Below is a small trained network, with its code and all its weights. Each question gives an input and a target symbol and asks what happens when units are switched off, that is, made to give their printed mean instead of their output.

import numpy as np


def w(rows, s, z=0):
    codes = np.array(rows[::2]) - 128.0
    scale = np.full(codes.shape[1], s)
    scale[-1] = z or s
    return codes * scale


def norm(h):
    return h / np.sqrt((h * h).mean(-1, keepdims=True) + 1e-5)


def f(y):
    return np.maximum(y, 0)


def softmax(a):
    e = np.exp(a - a.max(-1, keepdims=True))
    return e / e.sum(-1, keepdims=True)


def log_softmax(a):
    a = a - a.max(-1, keepdims=True)
    return a - np.log(np.exp(a).sum(-1, keepdims=True))


def net(x, mask):
    ids = ['ΓΔΛβζημστ'.index(c) for c in x.split()]
    T = len(ids)
    res = E[ids] + P[:T]
    u = 0
    for l in range(2):
        q, k, v = (norm(res) @ M[l].T for M in (Q, K, V))
        z = softmax(np.where(np.tri(T) > 0, q @ k.T / 3**0.5, -1e9)) @ v
        res = res + np.where(mask[u], z, O[l][:, -1]) @ O[l][:, :-1]
        u += 1
        y = f(norm(res) @ A[l][:, :-1].T + A[l][:, -1])
        res = res + np.where(mask[u : u + 16], y, B[l][:, -1]) @ B[l][:, :-1]
        u += 16
    return log_softmax(norm(res)[-1] @ U[:, :-1].T + U[:, -1])


Q, K, V, O, A, B = {}, {}, {}, {}, {}, {}
E = w([
[57,111,172],'Γ',
[159,185,16],'Δ',
[43,4,8],'Λ',
[110,110,144],'β',
[103,150,78],'ζ',
[186,179,73],'η',
[214,114,46],'μ',
[187,123,193],'σ',
[162,64,137],'τ',
],0.02)
P = w([
[91,165,169],'0',
[159,43,103],'1',
[141,36,101],'2',
[119,43,66],'3',
[97,75,60],'4',
[95,79,65],'5',
[57,141,2],'6',
[114,95,45],'7',
[115,102,39],'8',
[125,91,41],'9',
[111,102,43],'10',
[116,105,44],'11',
[114,111,47],'12',
[81,134,58],'13',
],0.0053)
Q[0] = w([
[186,57,208],'0.h1',
[219,72,172],'0.h1',
[190,115,254],'0.h1',
],0.0087)
K[0] = w([
[145,240,253],'0.h1',
[71,53,183],'0.h1',
[225,166,146],'0.h1',
],0.0064)
V[0] = w([
[176,176,167],'0.h1',
[69,4,122],'0.h1',
[95,135,44],'0.h1',
],0.011)
O[0] = w([
[96,152,225,33],'0.h1',
[161,181,18,231],'0.h1',
[3,149,136,254],'0.h1',
],0.006,0.0043)
A[0] = w([
[135,96,91,155],'0.n1',
[45,211,83,51],'0.n2',
[151,113,99,167],'0.n3',
[185,224,73,147],'0.n4',
[129,106,183,1],'0.n5',
[202,208,185,96],'0.n6',
[135,63,197,113],'0.n7',
[185,253,140,128],'0.n8',
[147,194,201,188],'0.n9',
[48,170,158,83],'0.n10',
[169,212,146,120],'0.n11',
[102,164,99,141],'0.n12',
[149,137,110,176],'0.n13',
[172,68,163,154],'0.n14',
[123,146,176,161],'0.n15',
[173,11,101,183],'0.n16',
],0.012,0.0045)
B[0] = w([
[72,167,139,211],'0.n1',
[123,113,184,208],'0.n2',
[69,149,156,205],'0.n3',
[180,123,165,253],'0.n4',
[148,148,152,131],'0.n5',
[157,69,101,150],'0.n6',
[91,158,113,151],'0.n7',
[145,117,2,179],'0.n8',
[169,69,111,147],'0.n9',
[163,186,97,155],'0.n10',
[114,119,55,155],'0.n11',
[163,74,157,193],'0.n12',
[99,115,169,189],'0.n13',
[99,55,220,162],'0.n14',
[162,103,133,141],'0.n15',
[92,192,114,233],'0.n16',
],0.0088,0.0073)
Q[1] = w([
[8,117,127],'1.h1',
[127,214,116],'1.h1',
[155,152,123],'1.h1',
],0.017)
K[1] = w([
[179,252,241],'1.h1',
[74,62,212],'1.h1',
[159,6,222],'1.h1',
],0.013)
V[1] = w([
[157,64,213],'1.h1',
[108,166,213],'1.h1',
[106,4,78],'1.h1',
],0.012)
O[1] = w([
[226,2,125,2],'1.h1',
[195,183,89,158],'1.h1',
[70,54,51,84],'1.h1',
],0.007,0.0036)
A[1] = w([
[52,189,131,121],'1.n1',
[213,155,163,153],'1.n2',
[98,226,71,62],'1.n3',
[123,83,250,206],'1.n4',
[109,125,63,128],'1.n5',
[18,102,121,165],'1.n6',
[55,134,108,185],'1.n7',
[198,160,63,64],'1.n8',
[198,92,139,149],'1.n9',
[132,64,141,207],'1.n10',
[189,58,80,93],'1.n11',
[26,85,74,54],'1.n12',
[68,154,106,203],'1.n13',
[156,168,145,109],'1.n14',
[232,177,134,187],'1.n15',
[99,176,131,3],'1.n16',
],0.013,0.0051)
B[1] = w([
[139,87,174,227],'1.n1',
[182,166,27,168],'1.n2',
[89,114,171,255],'1.n3',
[206,141,96,177],'1.n4',
[125,211,210,225],'1.n5',
[189,85,50,232],'1.n6',
[153,46,128,236],'1.n7',
[234,121,108,208],'1.n8',
[122,245,160,158],'1.n9',
[195,202,254,166],'1.n10',
[81,88,230,183],'1.n11',
[161,163,73,213],'1.n12',
[130,67,181,251],'1.n13',
[70,112,86,156],'1.n14',
[118,154,57,212],'1.n15',
[99,90,148,145],'1.n16',
],0.0066,0.0074)
U = w([
[173,206,84,192],'Γ',
[89,111,137,97],'Δ',
[53,95,8,156],'Λ',
[95,178,157,62],'β',
[98,99,157,77],'ζ',
[169,19,118,56],'η',
[83,243,172,135],'μ',
[248,106,183,254],'σ',
[176,192,86,158],'τ',
],0.011,0.0023)

Each question gives the input, a string of symbols that net reads in full, and the target symbol t.
The units are the heads (3 rows each of Q, K, V and O) and the neurons (one row each of A and B). Each row of codes is followed by its name. A weight is (code - 128) times the scale printed after its matrix; where a second scale follows, it is the last column's (O, A, B and U).
mask holds one flag per unit, layer by layer, with each layer's heads first. A switched-off unit (its flag False) gives its mean, the last column of its rows in O or B, instead of its output. The means were averaged over made-up inputs and are rounded, as every weight is.
A unit's drop is (log p(t) with every unit on - log p(t) with that unit switched off) / (log p(t) with every unit on - log p(t) with every unit switched off).
The circuit of an input: a set's keep is (log p(t) with only the set's units on - log p(t) with every unit switched off) / (log p(t) with every unit on - log p(t) with every unit switched off). Starting from the 12 units with the biggest drops (on a tie, the unit counted first), units are removed one at a time, each time the one whose removal leaves the highest keep (on an exact tie, the one counted first), for as long as the keep stays at least 0.8.
circuit, biggest first: the units of the circuit, biggest drop first
top k neurons: the k neurons with the biggest drops, biggest first
top k neurons in layer l: the k neurons of layer l with the biggest drops, biggest first
input Λ Λ β η μ β, target Λ: circuit, biggest first -> 1.n6, 0.n4
input η ζ η Δ τ μ η τ τ τ μ Λ η Γ, target η: circuit, biggest first -> 0.n16, 1.n6
input σ σ μ Γ, target σ: circuit, biggest first -> 1.h1
input Γ η ζ Δ η Γ η μ σ η, target σ: circuit, biggest first -> 1.h1, 0.n4, 0.n6
input μ τ ζ η σ η μ η, target σ: top 2 neurons in layer 0 -> 0.n6, 0.n4
input μ Λ ζ ζ σ Γ Δ σ Γ Γ ζ, target μ: top 2 neurons -> 0.n4, 0.n2
input Λ Γ Γ Λ Λ β Γ, target Λ: top 2 neurons in layer 1 -> 1.n6, 1.n12
input η μ ζ, target η: top 3 neurons in layer 0 -> 0.n4, 0.n14, 0.n2
input Δ Γ η μ Λ η μ μ σ σ Δ Δ η μ, target σ: top 2 neurons -> 1.n11, 0.n14
input ζ η ζ μ, target μ: top 2 neurons -> 0.n8, 0.n10
input Γ Δ Δ σ ζ β σ ζ μ μ β, target Γ: top 3 neurons in layer 0 -> 0.n10, 0.n8, 0.n2
input Δ Δ μ Λ η μ μ, target Λ: top 2 neurons -> 0.n14, 0.n16
input Γ μ τ Γ Δ τ Λ σ τ, target Γ: top 2 neurons -> 0.n16, 0.n10
input Λ Γ Γ, target Λ: circuit, biggest first -> 0.h1
input Λ Γ η μ ζ Λ η η τ ζ η ζ τ, target Λ: top 2 neurons -> 0.n4, 1.n6
input η Δ η, target η: top 2 neurons in layer 0 -> 0.n4, 0.n8
input σ τ ζ τ ζ β Λ η η β, target σ: top 4 neurons in layer 0 -> 0.n16, 0.n8, 0.n14, 0.n4
input ζ η ζ η, target η: top 2 neurons in layer 0 -> 0.n16, 0.n10
input η η μ ζ Λ β η τ Δ η β, target η: top 2 neurons in layer 1 -> 1.n6, 1.n7
input σ μ Γ σ τ Γ Λ Δ Γ ζ η ζ, target σ: top neuron in layer 0 -> 0.n14
input η τ Δ Δ μ μ σ Δ, target σ: top 2 neurons -> 0.n14, 1.n11
